[  96 -186  260  186   73  -78  -12  248  127  127   79   72  346   -2
  319 -420  -74  477  -15   41   92 -406  174   15 -294  340  138 -237
 -128  -15  -80  112   53  307  -80 -208  303 -242  258  -61 -101  -89
 -132]
Nutoz
[  14 -106  253 -150  240   37 -190  143   12  -49    8  -81   87 -367
  309 -273  204  -25   31   43  -27 -153 -458  124 -161  265 -157  113
   92  -36  337   63 -189   62    6  -95  261 -199   74   13 -240   -3
  -28]
Navam
[ -63    0 -163  175 -455  172  -64   25 -100 -347  184  281  187   98
  224  103  546 -260  -27   82  -64  119  344   -6 -204    4  329  150
   13  244  -75  240   36 -177 -155  -78  -18 -163 -483   61  -50   52
  -41]
Koni
[ 362  185 -127  335 -177 -129  194   44 -343  167  212  180 -110  121
 -131   42  234 -527 -300   33   48  123  346 -116  -99 -155  131 -400
 -114   42 -514  179   57  -35 -158 -402   73  -52 -312    9  -72 -314
 -467]
nat
[  70    8  342  -59   72  -20 -120 -270  115  304 -218 -191 -230   95
  153 -177   14  124 -129  117  -71   33 -384  -23   35  145   70   14
   52  142 -114   81   52  215  -69 -121  -23  263 -100 -132  -86  168
  236]
Koni
[ 116   16 -160  -87    5 -139 -171  -64   49  416    4  -11 -204   40
  -23  -66   25   22 -308 -309    3   37  220   90 -183  186  307 -358
  -28   55  -67  223  153   57   54 -276 -183  180 -349  -79   43  -14
 -359]
Pive
[ 312  149  149    1  150   25   91   33    9  -21  293  145  103   58
   66   61   38   69 -269  -50 -343  357  156   14    5  -88  -65 -434
   17  441  -46  239 -120 -335   24  109  -55  367  328  -74  395 -291
  106]
dela
[ -91 -323  329  109 -195 -161 -148  -47 -136  273  185 -154 -105  240
 -207  187  -40  434  188  -91 -154  -21 -489  130  -46   33 -304 -156
  129  164  126 -230  189  -32    4 -197 -321  460  254   90  131   91
  227]
nat
[-129  -47  311   45   15 -149  -40 -201   29  191  -79   -2  -74   50
 -146 -175 -130  -39  245   46  286   92   43 -338  252  145  242 -130
   36   36   90 -106  273  662  -63 -271  158 -368  -17  -58  164  185
  -78]
nokil
[ 104   46  230   66   64   49 -268  195 -119   24  125  -58   60 -104
    8 -201  372   54  293  177   92 -172   88   83  -73   -9  -73 -176
   22  319 -225 -161  146  192   10   -6  209   63   30   99   97  -85
 -151]
voma
[ 139  263  530  -30   97  492  180   17  182 -145 -143 -172 -238 -240
 -160  151  361  163  313 -152  234  -48 -152   43  -64 -162  273 -360
  -76  370   -7 -327 -225  188   -2  223 -116  227   48  132  273 -217
   77]
voma
[-223  297  104   -6  445  291  177 -158  229 -127 -265  -75  123  -33
   77   85  278 -455 -287  113 -131  128 -155  -22   73  418  125  462
  -44 -135   17  272 -149   87 -225   -1  329  113 -108 -247 -104 -240
  184]
nokil
[  86  170  303  -26  104 -125   87  -32  162   36 -302 -141  254 -365
  199 -271 -197  448  281   59  278 -328 -140   57   67  -37  -58   42
 -141  174 -139  -48  -41  208   92  142   -6 -145  217   -9  -61  357
   -7]
dela
[ 152  -26  256 -188 -153   80  101  208  152   33 -129   34 -429  -57
  -72   74  210  247   -6  -24  174 -112 -401  -70  -62 -254 -346   37
   61  114  173 -320    4    8  261  137  -38  195   41   38  282 -123
  432]
fen
[ 155  167 -220  -71  -76  -99  235   49 -337  124   25 -257 -112  -77
 -213 -205  -77 -280 -114  281  215 -257 -200   20  346 -198  -40 -391
 -231  -66 -490 -134 -151  -33   67 -217  146  321 -653 -120 -137  239
 -353]
kap
[-374   20 -176  -58  272  159 -337   71   32  133  567  -37   66   54
  288    7  211  186 -284 -210  -32   97   45 -127   37  281 -127  -61
 -276  220 -162  182  224   56 -133 -127   47  169 -735 -299 -101    3
  143]
dela
[-213 -151  202  118  201 -239 -104  -56  237    9 -197  -10 -206 -195
  243 -269 -359  333   72  310  102 -112 -164    8  268   -5   90  -67
  -16  -41 -363 -232   26  176 -105  -56  107  -15  311 -156  -26  337
  100]
fude
[-343  247 -173   27   35   45  -27  -13   72 -356   32  -68  255  -38
   11  187 -342 -188  140  -41 -180 -199 -473 -172  134  517 -165  598
  246 -357  540   93 -455  -20  357  -65  302 -211   46 -199  -88  123
   73]
nat
[ -13  207 -124  138  211  126  255  259   85 -241  275  106 -263 -126
  -51  -50  200 -465   79  -76  223 -248   27 -131   64 -102 -319  128
 -172  152 -297 -226  -70    9 -245  -44  464 -350   46  278  -99 -493
 -171]
Koni
[-259   -7 -128 -213 -219  184  151  269 -359  104   30   77   75   62
  373  -13  515 -183 -212  -41   24 -194 -180 -464    3  -12  -82  101
  133  -74  171   53  218  -26  -79  -20   93  240  290   67 -179 -145
  240]
fen
[ 108  279  -30   96 -149 -109  195  379  106  -39  274   84  -89  142
  -61    3   74 -178 -128 -134  133 -302    0   19 -207    8  -43 -218
   -8  338 -497 -391  -87   10  -68 -223  350    3  231  190  -80 -238
 -406]
fude
[ 135  257 -333  -51   53 -152  148   38  -75  429  433  104   33  -60
 -179  -86  128 -194 -157 -264  184  -18  182 -285   14  -97   23 -243
 -156  159 -154 -192  168  251 -123 -234   -2 -237   71   97 -130 -134
 -453]
dela
[-231  245  139   26  147   26  -65  361   13 -252  310  217  481  -57
  168  -79  502  -45 -206 -224    6 -233  105  142 -204  213   -4   -9
   89  154  123 -112  -71  160  -48 -154  146  -25  152   26  104 -306
   98]
voma
[ 197  152   83   49  327  142  394   79  201  101  -66   78 -281  -99
 -270  133  114 -128 -189  266  220  -27 -285  -28  202 -136  -82    9
 -116  -40 -433 -240 -119   30 -114 -213  399   48  -50 -176  219  -52
  164]
kap
[-197 -117 -230  176    8  -15  149  -41  -26 -131 -433  -39  237  118
  108 -340 -314  219 -270  156  278 -492 -194 -206  502   46  259   32
  195 -359   89  -70 -239  182  -49 -101 -109   47  269  139   90   51
  -44]
voma
[ 161  -46  119   30  -77  156  358   53   34 -361  241  150 -277 -254
 -138  133  572 -141  -98  -81  108 -310 -197 -211  -59  -22  149 -134
 -217  406 -276 -653  -95   83   40   77  220  108   94 -185  -16 -404
    1]
fen
[-144  273  350  105  160  -71 -105  191  222  230  -33   22 -230 -372
  119   34  538 -154 -141 -128 -172  -81  317   90   13  -67  176  -78
  -45    9  -37 -159    3  111 -398   70  -69  375  211  326  -31 -201
 -119]
Pive
[-145   18  159  117  -15 -109  -13 -206 -173   78 -148  -48  100   69
  -29  -61 -126  145 -187  -80  156 -293   26   43 -385    8   32  -45
  -41   91 -370  -93   19  301   96  259  102  131  240 -273  -47  -26
  281]
fude
[-332   95 -111 -234  306    7  -93  180  169  224  429  -90 -120   20
  114 -347 -143  153   26 -227 -121  102 -435  -26 -137  332  -45  -69
   98   21   96  146 -104  100  -71  -19   70  -79   87 -109 -123   -9
 -112]
fen
[ -16 -136 -367   82 -106  144   35  142  179 -366 -345   87  128  -19
  -13 -390 -101  -77 -247   42   27   50 -539  173  169 -147  217  318
  151 -326  189  149 -471 -160 -141  -37 -411   -7 -367  108   -5    0
  -68]
nat
[-150 -380 -128 -250 -303  110 -236  137 -368   56 -281  -98 -211   -7
    7 -128  389 -390   25  456    7 -123 -166 -467  -25 -313  -35  222
   20 -144  -38   32  220 -120 -129  225  409  119 -116   57 -241  104
  192]
Momop
[ -65 -180  298  -82 -122  -74 -123  -97  -53  193 -185  -39  -91   -7
  182 -357 -155  458  -96  280  250 -442 -456  251  172  107 -159 -187
   45  127  330 -219 -219  222  278  -34   42  -55 -216  -56   61  347
  147]
nat
[-292   35  226 -136  200  423  216 -112  135  194  269  -13 -227  174
   29  311  351   68  118 -490  -49  -87 -338  -58 -217  481  -52  153
  106 -169  273   50  105  106 -149 -227  143   82   34   82 -112 -351
  120]
Pive
[ 144   69 -173 -142  191  -16  191   31  366 -196  -13  -66 -215 -118
  132   68 -126 -137  -33  -24 -267 -501 -540  -82   45  404 -163  480
   88 -206  541  -88 -434    6  247 -338  126  -68 -179   11 -300   23
 -197]
Navam
[ 103  -44  -37 -136    4 -367  -18   59 -157  199  -26  -39  139  140
   78 -514 -348 -158 -307   43  249  -44  439 -224  109 -204    3 -487
 -290  -20  -84  408   61  -66  -72 -226  185 -256 -417   10  -11   96
 -118]
pali
[-161  -90   32   96  308  135 -276   -6   34 -168  164  105  -63  -76
  374 -150 -111   88 -279 -441 -115  130  -86  355 -200  389   11  198
  133 -119 -227  455  -67 -167  -37  -76  140  232 -335 -237   81    9
  232]
dela
[ -17   12 -242  240  -68 -205  339    2 -198  255  382   18    1  -27
  -56  132  250 -112 -184   87  -43  -89  126  -72 -127   17    8 -293
  -31  115  -53   70   49  172 -168 -225 -107   17  206   11 -115 -157
 -497]
Pive
[  -4  188 -234  -93  251  166  330   -2  187  -73  207  -43 -458 -134
  -96  173  101  -41   82   16    5  123 -127  257   77 -143  -97 -207
  -75 -146 -149  -63 -140  -70  -73  -55 -186  -38 -401  100 -138 -226
 -438]
Momop
[  52  232 -158  -95  216  395 -102  -82  391   64  -21   20  -14   64
    2  127 -152   57  364 -346   -9  162  -46   65  -90  149  140  296
    2   16 -238 -116  194  115  -96 -265   -7  344  -48   -6   18  179
  -68]
fude
[ 141  174 -195 -218   25 -153 -373  228   78  352  360  -53   -4  293
   20 -546  -77 -105  -74  -80  139   82  270   93   68 -129  -39 -386
  -23  -98  131  150   -8  236  -38 -264   16 -343 -771  198  -73   15
 -463]
nat
[-404  198  142   42  138 -244 -204  -93  115 -106   82   88 -137 -188
  424   26 -175  103  165  207 -173   32  -77  231 -178  161  -43  149
  166  110  158  146  -54  425  155  -87  -76 -140   50 -435  -25  399
  175]
Momop
[ -81   62 -215   61   78  -40  207   25  310  -50 -124 -106  213  -79
  364  223 -231  354 -290   80   78 -420  -62   78  -56  336   24  146
  208 -101  417   60 -339  101  108  -81  145 -363  429  115 -199  224
 -207]
Momop
[ -46   51  332  -65  231 -146 -125 -191  412  419  -80  -45  208 -371
  171 -178 -165  636  186 -149   55   95  -70  -27  -59  433  179  -62
  -82  104  205  -48   27  286   64  163  -34  221  764 -348  100  160
 -324]
fen
[ 107  247 -257    4  195  156   56   73  247  219  -30  -58  102   35
 -138  182  -31 -113 -264   55 -161   -9 -399 -155  163   46  135  360
   43   11  202 -124 -333  158 -100  -73  -94 -166  -62   32 -184  171
  -55]
nat
[ 228  -15   14   78  257  320   91  -77 -119 -131  276   25 -150 -193
  -15  308  136  -32   29    2 -258 -187  213 -108   37  249  107 -331
  -69  155 -119 -197   34  -74   16 -247  326 -104 -282  372 -128    8
   -1]
Navam
[-208 -185  219  163 -137 -165  -67 -155   92  276 -120  -42   20 -104
  423 -247 -185  821  -21  233  364 -374 -417 -138  -44  192  -19 -195
  106  238  -22   52  -48  266  -16   17   10  -87  380 -132    5  317
 -198]
Nutoz
[-260 -296 -251 -183 -172 -195 -288  449 -401 -115  -35  253  159   14
  293 -369  280 -408 -153   42  146 -341  192 -398  174 -197 -176  254
  148 -175  313   11  261  154   -7   52  237 -458   71  178 -105 -101
  228]
kap
[-249  -61 -109 -114 -270  178  -70  304 -348    9  -83   93 -159  -27
  366 -197  829 -477  374  267  115 -211   14 -449    3 -273   87  124
  -38  -82 -209  211  461  -10 -279 -193   56   32 -156   -7 -273 -208
  -38]
Pive
[-261  139  254  256  197  116  -63   48  228  -82  291   26  -80 -169
    3  347  122  170  112 -349 -315  -31 -175  -24 -625  252 -102   62
  222  151  -27  -15 -194  162 -140  153  150  284  582   72    5 -234
 -194]
pali
[ -13   10  463   11 -245  -60 -254  -57   41  265 -233 -119    3  -46
  367 -412  408  356   87  307  182 -349 -314   68 -402  192   26 -118
  130  144  -21   80   63  356   78 -113  122   43  -30 -177 -148  147
  120]
nokil
[  20   85  -74 -185 -159 -120  149  252  -84  354  263 -137 -186  336
  -33 -172  161 -225 -470  271   52  233 -307   -1   13  -64  -44 -332
  -71  174 -174  198 -111 -147 -112 -147  134  -47 -375 -120 -112  -66
 -256]
dela
[ 131  398  201   70  -37  -55  139  102  -78 -227  404  120 -193  -95
 -180  110  333 -471 -146   28  137   99   32  -94  -98 -358 -355 -296
 -111   99 -241   24 -267 -120  -46  -62  365 -159 -628    2  123 -278
   -6]
nokil
[-269  -97  358  104  187 -214   22   -8  -17  181  385 -159 -101 -173
  222  -31  108  273   72  -73 -141 -123 -212 -116  309  360  -12 -111
  176  -64  310   58 -152  150  -50  -14   -5  245  388 -178   78  -13
 -113]
kap
[ 235  110 -316 -210  141   66  132  -35  469   48  -93    6   71   87
 -226 -212 -178 -100 -112 -184   77   89 -550 -177  -54  -71  -80  329
   18 -171  131 -207 -169  190  -73 -252  -36   61  146 -103 -102 -127
 -187]
pali
[-169  -88  -72 -102 -198  122 -201  324 -412  153   32   70  221  -27
  413   -5  228  120  283 -294  159 -202  338 -450  108 -118   95  -89
   11 -185  -27  136  471  -81  -39   52  -47  165  393   16  -28 -114
    9]
Nutoz
[  81 -178  140 -112  222  132  364   30   59 -416  -92  -53 -219 -285
  121   -3  184 -128   -3 -178  108  -48 -645  -70 -140 -296 -128  120
  239   35  191  176 -329   37 -119   96  -84  -54  172   23   52 -107
  162]
kap
[ -89  -47 -187   66  119  -44 -178   33  -10  520  127 -265 -180  137
 -143 -309 -276    9  122 -244  313  213    9 -182  309   -2  338 -302
  -66  -60 -292   43  213   42 -333 -176 -100   61  441 -126  108 -116
 -162]
Pive
[ 135   83   20 -263  265  -24  361  197  386 -359 -492 -111 -133 -256
 -117  228  111   52 -107   15   17 -433 -310  -28  570  150 -104   60
   75  -27  -86 -720   87 -185  227 -219  148  186  410  386   -8 -212
 -108]
pali
[  90  253 -419  131  -46   82  252  168  231 -176 -406   28   22  -21
  207  119  159 -190 -340  512  212 -459 -495  -94  227  106  -67  391
  155  -22 -171 -139 -242   25   84 -348  270 -153   90  -85 -140   -8
 -213]
Pive
[ 142  220  226  -42  101  149  127 -249  203 -295 -286  -81 -202 -280
  284   -2  142  -50  -27   48  -17 -212 -435    3   82  174  -33   11
  124   12  105   61 -269  -24  147 -210   57  133 -122  -38  -62  -79
  111]
Pive
[ 185 -216  407  -49 -443 -208  -45  311 -264  -48  183  368   69   56
  283  -40  679  102  -71  212   -8 -131  151  -75   55 -181 -276  292
   76  374  274   23  149  -79  106  208   40 -102 -269   71  186   10
  208]
Navam
[ 174  318 -192  -31   31  117   74  128 -125  116  364 -107 -121  299
   18 -341 -263  -56  126 -455  145  353  231   11 -147 -163  100 -584
    8   62 -435  507   20 -148  -99 -153 -189   67 -269   39  106 -288
 -333]
pali
[  89  343 -195  -30  170  153  222   25  173 -217 -476   42  -30 -250
   53 -171 -169 -343  -30 -129  155 -294  135 -397   37   67  118  152
 -103 -219 -173    8  -65   92  113   18  353   97  245  -98   -7 -246
   32]
nokil
[ 194   66  -57  189 -222 -167   19  -91 -154   24 -616   84  175  -95
  -59 -135   90 -121   -4  431  225 -240  111 -108 -144  -92  288  180
  199  232 -387  -77  200  165   93   71  181  -50  798 -104  195   49
   82]
Nutoz
[-603  110  126  134   98 -260 -166 -161  164  161  -94   41 -129   56
  107 -355 -274  206   37    3  152 -115 -248  -24  237  246  166   98
  -73 -187 -306 -116   16  314 -222  -30 -152 -193   58 -231 -197   53
   66]
kap
[-128  101   93   76 -216 -165  112  384 -186  215  338  280  230   -7
  134  -15  296   99  -75 -104   35 -130  381 -362  106  -29 -178 -170
 -133  110  152   37  112  -54  -85  118   12 -151  254  176   42 -287
  -85]
kap
[-312   11 -107  -73  384  363 -136   52  384  -89   93  286 -139  -90
  379  239  650  131 -197  -45 -164 -168 -108  -42   63  211  122  383
  176   31 -252 -365  163  -98 -311   23  286  185  371   40 -132 -144
  170]
nat
[ 313 -183 -220  -14  -15   88  -36 -158  -20  -49 -276  -27  245  -20
   22 -280  -33  133  227  177  176 -224   14  135 -418  -82  224  -34
  -40   86 -358   24  154   46  104  -94   19 -272  160 -106 -188  122
   69]
fude
[ -73    9    4 -133 -145   87   18  248   95  119   50   75  -50 -142
  142  126  543   66  162  -45  -63 -264  439 -192   50   65  253   99
 -184 -126  210 -147  154  -87  -43   76  -57  -88 -178  257 -265  -15
 -215]
voma
[ 134  398 -148   34   29  -43  187  452  269 -301  117  145  165 -131
  308 -288  232   -8 -232 -126  182 -380 -103  -20  259   55   68   60
  116   56   37 -200 -292  195   60 -245  -57 -236 -103  139   -3 -199
 -230]
fen
[ -36  153   45 -124   58  233  193  151  209  122  153   17 -177 -143
  143   30  -65  308  263 -333  331 -224  259 -135   95 -143  -42  -52
 -163  165   39 -176   64  102  -33   72   46   -6 -129  270  104  207
   38]
fude
[ 284  114 -190   -1  -98   92 -127  436  -47 -114   70   33   82  146
  235  -55  -86  -15 -204   44  169 -152  197  267 -115   31 -173 -303
   23  306 -228  -75   51  252  215 -131  313 -286 -347  157  -48   -7
 -378]
Pive
[-154  324 -123  -54 -421   49   -4  318  -65  219  130  -64 -165   20
  -24  -53  245   74  127   63  362 -171  225  -52   -6  -25  -15 -292
 -119 -111 -262 -321  187  146  131  -61  127  -94 -366  139 -153   18
 -168]
kap
[ -53  252 -137  -11  204  167   95  253  174  -90  450  -67 -309  -60
  -30  213  433  -15  396 -132    2 -311  -33 -234   25   21  -60  200
  -20 -172 -359   -5  100 -157   17 -219  237  -26 -342 -142  -11 -179
  148]
Pive
[-182 -104  175  274  154 -248  -52   85   91  -66 -326  -76  -77  -40
  174 -305 -559  377  143   -1  -32 -143 -181  -98 -105  276   51   -5
  140 -178 -127  387   71  394  253 -222 -208  149   61 -306  210   54
  166]
fude
[  27  158  -78   76   -8  289  211  312   27  118   29  -35  111   55
  307  182  129  151   37 -187   -8 -426  227 -411 -225  167  115 -122
   49   69  223  108   24  193   18  -77   82  -35  454  249  -72 -180
  -58]
fen
[-299  180   12  131  269  121  155   76  317   85  113   56  -82  177
  125 -117 -339  231   77  -19 -167  287 -119   64  132  175 -157  108
  -89  -59 -205  120   58  185 -275    5 -106  155   88   22  -18 -108
  -21]
Koni
[ -78   22  357  -78  301  190  -92  -45   28  -79  197  118   52 -145
  180 -170  381 -170  165 -284  199  133   35   -8  -54  200  140   15
  106  101   25  104  108  353 -214 -104  310 -259   -1  -53   83 -156
   -8]
kap
[ -55  404   10 -161  -46 -242   47 -206 -313  165  281 -142 -268  -50
 -189   -6  155 -500  236   11  207  -93  549 -189   24 -460   66 -454
 -145  -13 -329  -92  165  110 -127  -71  197 -171 -259  120 -136   75
  -96]
Momop
[ -20  106   74  101   91  334  325  255  356 -529  251  234 -101 -156
 -235  291  899  -18   12 -165   96 -305 -415 -188 -318   29   86  365
  159  181 -475 -380 -145  -19 -132  -19  391  128  -47  -39  153 -468
 -111]
pali
[ -71  274  307   90  154   10  129  107  -76 -206  -19  -55  -75  141
 -116   58 -109 -313 -125 -265   22 -143  169 -116    4 -110  -68 -427
 -186   14 -219  141 -197  -89 -122   66  136  -35 -208  160   49 -504
   -4]
nokil
[-398   50   -8   -4 -409   24  -71  432   65 -144  189  318  272  127
  580 -213  661  249   27  -87  205 -426  438 -198  -75   34  101  279
  133  143  316    6  203  109  -19  134   10  -29  243  -58  172 -103
  391]
nokil
[-155  -39  -69  -51   60 -187 -221  -31  127  184  -64   88 -298  -38
  159 -353   31   71   51   80   89  -70 -275   -2  114   80   66   -3
   34  -65  -94 -234  201  188   12 -270 -191  -67  219 -222  -72  -69
  113]
fen
[  37 -225  232   84    7 -239  106 -117 -131  280 -168 -167 -215  -52
 -200 -244 -152  249   32  116   58   62 -101   51   44 -169   83 -285
 -121   94 -160   29  171  161  -44   13 -341  129  -37  -42   88  162
  224]
nat
[-318  262   30  -61  163  225 -143  138   57  177  290  -31  310   91
  289  181  256  241   60 -457   50   11 -355   -5  -47  364   59  376
  434 -108  115   92  -83  134  -69  117   38  107  611 -222   22  -58
   14]
kap
[ 231  157  213 -129  331  300  189  167  147 -350   77  -99 -268 -212
 -162 -133  554 -161   27 -184  242  -86 -343   -8  130 -177  -11    6
  -43  100 -408  -57 -202 -248 -119   28  197  219 -479   29  192 -408
   41]
voma
[ -37  261  -68 -167 -272  103   76  430 -219  -20  114  163 -162  125
  316  258  612 -175    7 -202 -261 -295  349  -90 -307  -75 -292 -146
   27  -50   23   43  357 -130  147  -44 -123   76 -133  387 -307 -519
   30]
Pive
[ 197 -158  569   23 -163 -200  116 -241  -11  139 -522  -29  105  -32
  199   -6  -36  518   76  241   66 -133 -198  143 -169   49 -196   25
  108  184  178  172   12  286  304  308 -232   48  205  -50   28   69
 -197]
fude
[-323  -73   56 -276 -317  135  -58  416 -272  -36   -3  -58   46  -79
  307 -140  303  104  324 -304  176 -350  -44 -161 -131 -143   21  -27
  113 -216  255   81  104   21  -40  159  -89 -130  -65  350 -281    1
  -98]
Momop
[ 114  208  377 -159  148    3  301 -156  158 -276  434 -226 -112  -96
  116  -69  184   15 -257 -349   57   41 -127  225 -156 -104 -332 -377
 -236  138   48   95 -264  -50 -114 -130  -34  335 -788   58  -54  -86
  204]
fen
[-373 -270    6 -157 -373  100  111  170 -478  267  -26   17 -183   30
  156  161  596  -44 -224  100   85 -203 -110 -309   24 -254  199 -139
  -90    3  111 -234  209  -24 -192  159 -256   -1   39  138 -368   58
  237]
voma
[ -22  116 -268 -197  102  304  252 -413  323   35 -328   35 -233   45
 -114   94 -252  -14 -130   36  233  -34 -309   -2  261  166  -66  222
   73 -255  360 -438 -131  262   81  -71   85    9   84  173  -34  -17
 -186]
Navam
[ 149  275  187   -2  430  -59 -262   38  113  223  -34  168  -11  -97
  271 -212  327 -189 -345 -248   87  315   81   23  234 -116  252  173
   38   99 -267  249   35  142 -358  -40 -232   56 -157 -190  127 -195
  -50]
Navam
